Below are the code and all the weights of a small trained network. Each question names an input and a target symbol and asks about switching units off, where a switched-off unit gives its printed mean instead of its output.

import numpy as np


def w(rows, s, z=0):
    codes = np.array(rows[::2]) - 128.0
    scale = np.full(codes.shape[1], s)
    scale[-1] = z or s
    return codes * scale


def softmax(a):
    e = np.exp(a - a.max(-1, keepdims=True))
    return e / e.sum(-1, keepdims=True)


def log_softmax(a):
    a = a - a.max(-1, keepdims=True)
    return a - np.log(np.exp(a).sum(-1, keepdims=True))


def net(x, mask):
    ids = ['ΓΔΘΞΠΣαβεζημτψω'.index(c) for c in x.split()]
    T = len(ids)
    res = E[ids] + P[:T]
    u = 0
    for l in range(3):
        r = res
        for j in range(2):
            rows = slice(4 * j, 4 * j + 4)
            q, k, v = (r @ M[l][rows].T for M in (Q, K, V))
            z = softmax(np.where(np.tri(T) > 0, q @ k.T / 4**0.5, -1e9)) @ v
            o = O[l][rows]
            res = res + np.where(mask[u + j], z, o[:, -1]) @ o[:, :-1]
        u += 2
    return log_softmax(res[-1] @ U[:, :-1].T + U[:, -1])


Q, K, V, O = {}, {}, {}, {}
E = w([
[99,53,125,222],'Γ',
[192,139,190,194],'Δ',
[164,227,128,121],'Θ',
[83,159,60,157],'Ξ',
[58,80,88,100],'Π',
[178,113,145,132],'Σ',
[156,84,60,75],'α',
[198,112,128,158],'β',
[195,59,189,121],'ε',
[168,120,201,87],'ζ',
[97,172,120,1],'η',
[217,144,75,171],'μ',
[198,91,106,90],'τ',
[61,147,174,168],'ψ',
[211,166,216,172],'ω',
],0.023)
P = w([
[35,151,107,110],'0',
[25,157,99,88],'1',
[41,140,123,66],'2',
[58,129,141,45],'3',
[78,113,163,40],'4',
[98,122,159,29],'5',
[112,130,160,3],'6',
[126,128,156,11],'7',
[131,126,167,2],'8',
],0.0046)
Q[0] = w([
[149,49,197,75],'L0H1',
[101,148,105,102],'L0H1',
[93,122,99,169],'L0H1',
[48,131,7,109],'L0H1',
[79,126,150,113],'L0H2',
[162,130,71,116],'L0H2',
[130,130,118,119],'L0H2',
[178,92,180,82],'L0H2',
],0.014)
K[0] = w([
[249,183,130,112],'L0H1',
[116,124,133,144],'L0H1',
[57,140,81,108],'L0H1',
[11,137,137,220],'L0H1',
[72,93,135,126],'L0H2',
[162,152,87,102],'L0H2',
[113,134,122,125],'L0H2',
[150,93,151,99],'L0H2',
],0.017)
V[0] = w([
[145,146,49,55],'L0H1',
[135,34,158,93],'L0H1',
[175,113,104,99],'L0H1',
[147,130,48,159],'L0H1',
[122,128,133,121],'L0H2',
[146,105,187,151],'L0H2',
[173,254,194,116],'L0H2',
[107,130,114,63],'L0H2',
],0.0068)
O[0] = w([
[141,142,66,37,36],'L0H1',
[93,74,148,95,220],'L0H1',
[191,76,136,1,95],'L0H1',
[198,140,31,116,110],'L0H1',
[121,137,137,155,126],'L0H2',
[65,193,91,174,164],'L0H2',
[112,58,78,158,4],'L0H2',
[219,108,133,172,107],'L0H2',
],0.0054,0.0019)
Q[1] = w([
[176,218,114,105],'L1H1',
[24,93,126,109],'L1H1',
[111,122,85,154],'L1H1',
[176,159,177,115],'L1H1',
[164,135,131,128],'L1H2',
[87,167,33,151],'L1H2',
[167,3,151,121],'L1H2',
[146,110,238,114],'L1H2',
],0.011)
K[1] = w([
[157,240,136,96],'L1H1',
[33,168,140,98],'L1H1',
[101,114,72,142],'L1H1',
[183,165,203,107],'L1H1',
[154,109,213,124],'L1H2',
[24,153,64,159],'L1H2',
[159,254,191,95],'L1H2',
[237,128,152,162],'L1H2',
],0.0091)
V[1] = w([
[52,149,172,183],'L1H1',
[66,208,43,92],'L1H1',
[63,89,195,62],'L1H1',
[113,76,253,23],'L1H1',
[87,11,89,147],'L1H2',
[191,169,176,107],'L1H2',
[242,84,163,185],'L1H2',
[60,198,155,84],'L1H2',
],0.0052)
O[1] = w([
[136,109,42,42,249],'L1H1',
[113,80,157,122,13],'L1H1',
[79,119,88,136,190],'L1H1',
[80,146,83,196,187],'L1H1',
[68,154,81,69,135],'L1H2',
[236,128,183,133,142],'L1H2',
[253,158,148,95,166],'L1H2',
[114,108,111,133,141],'L1H2',
],0.0061,0.0014)
Q[2] = w([
[149,150,206,108],'L2H1',
[114,142,149,83],'L2H1',
[142,82,120,160],'L2H1',
[142,15,169,137],'L2H1',
[85,226,41,111],'L2H2',
[158,157,42,242],'L2H2',
[134,49,11,117],'L2H2',
[254,177,160,49],'L2H2',
],0.013)
K[2] = w([
[124,68,181,105],'L2H1',
[125,106,112,133],'L2H1',
[133,158,155,102],'L2H1',
[89,158,175,115],'L2H1',
[143,163,53,130],'L2H2',
[189,138,95,204],'L2H2',
[154,3,30,128],'L2H2',
[174,153,177,71],'L2H2',
],0.014)
V[2] = w([
[119,74,192,78],'L2H1',
[81,254,219,89],'L2H1',
[114,57,174,173],'L2H1',
[125,147,113,91],'L2H1',
[116,193,97,134],'L2H2',
[80,149,33,186],'L2H2',
[155,123,151,26],'L2H2',
[99,227,142,92],'L2H2',
],0.01)
O[2] = w([
[119,131,164,87,220],'L2H1',
[110,255,189,79,246],'L2H1',
[129,69,206,111,206],'L2H1',
[128,162,86,99,148],'L2H1',
[163,163,130,151,3],'L2H2',
[194,148,79,90,39],'L2H2',
[86,163,98,80,92],'L2H2',
[146,242,145,127,24],'L2H2',
],0.008,0.00072)
U = w([
[117,125,105,135,87],'Γ',
[121,149,39,151,107],'Δ',
[10,97,70,110,10],'Θ',
[79,167,98,64,1],'Ξ',
[118,128,110,133,80],'Π',
[137,116,116,120,183],'Σ',
[119,125,113,132,89],'α',
[235,108,90,137,195],'β',
[50,66,119,183,225],'ε',
[3,153,138,188,207],'ζ',
[159,193,120,117,141],'η',
[159,103,133,84,128],'μ',
[169,72,86,21,114],'τ',
[137,120,133,79,232],'ψ',
[158,135,168,186,93],'ω',
],0.016,0.0055)

Each question gives the input, a string of symbols that net reads in full, and the target symbol t.
The units are the heads (4 rows each of Q, K, V and O). Each row of codes is followed by its name. A weight is (code - 128) times the scale printed after its matrix; where a second scale follows, it is the last column's (O and U).
mask holds one flag per head, layer by layer. A switched-off head (its flag False) gives its mean, the last column of its rows in O, instead of its output. The means were averaged over made-up inputs and are rounded, as every weight is.
A unit's drop is (log p(t) with every unit on - log p(t) with that unit switched off) / (log p(t) with every unit on - log p(t) with every unit switched off).
The circuit of an input: a set's keep is (log p(t) with only the set's units on - log p(t) with every unit switched off) / (log p(t) with every unit on - log p(t) with every unit switched off). Starting from all 6 units, units are removed one at a time, each time the one whose removal leaves the highest keep (on an exact tie, the one counted first), for as long as the keep stays at least 0.8.
units of the circuit, in order: the units of the circuit, biggest drop first
unit that matters most: the unit with the biggest drop
which heads matter: for each layer, one digit per head in row order, 1 if its drop is at least 0.15 and else 0, layers parted by /
drop when u is switched off: that unit's drop, to one decimal
input Γ ω ε β Ξ Σ ε, target ε: which heads matter => 11 / 00 / 01
input Ξ Π α ω μ β, target ω: unit that matters most => L2H2
input ω μ Δ Θ β Γ ω ε, target ω: units of the circuit, in order => [L1H2, L2H2]
input τ Γ ψ Ξ Θ Π μ Π ψ, target η: units of the circuit, in order => [L2H2, L1H2]
input Γ Γ Γ Ξ ε, target ε: which heads matter => 00 / 00 / 01
input η Σ ψ ω ζ, target ω: which heads matter => 10 / 11 / 00
input Γ Π η ε, target η: which heads matter => 01 / 11 / 11
input α α Θ ω α ε, target ω: which heads matter => 00 / 11 / 00
input μ ε μ Ξ Ξ Π ψ ω ζ, target ω: units of the circuit, in order => [L1H2, L1H1, L2H2]
input ψ ψ Γ Δ Ξ Γ ζ, target ζ: which heads matter => 10 / 00 / 01
input Γ ψ η Γ, target ζ: which heads matter => 11 / 01 / 10
input Ξ η μ Γ ω Π β, target ω: units of the circuit, in order => [L2H2, L1H2]
input Γ Σ ω Γ β Σ ε β, target ε: which heads matter => 11 / 00 / 01
input μ Γ β μ, target ε: unit that matters most => L1H1
input Π μ μ Ξ, target Δ: which heads matter => 00 / 01 / 11
input β ψ β Γ Ξ α η Σ, target η: drop when L2H2 is switched off => 0.6
input Σ Θ Ξ, target Δ: drop when L2H1 is switched off => 0.3
input Δ β Γ ω η μ ψ Δ τ, target ψ: drop when L1H1 is switched off => 0.0
input Γ ψ α Π Σ ε Σ, target ε: drop when L0H1 is switched off => 0.2
input μ Δ ψ ε ω Σ, target ω: unit that matters most => L1H2
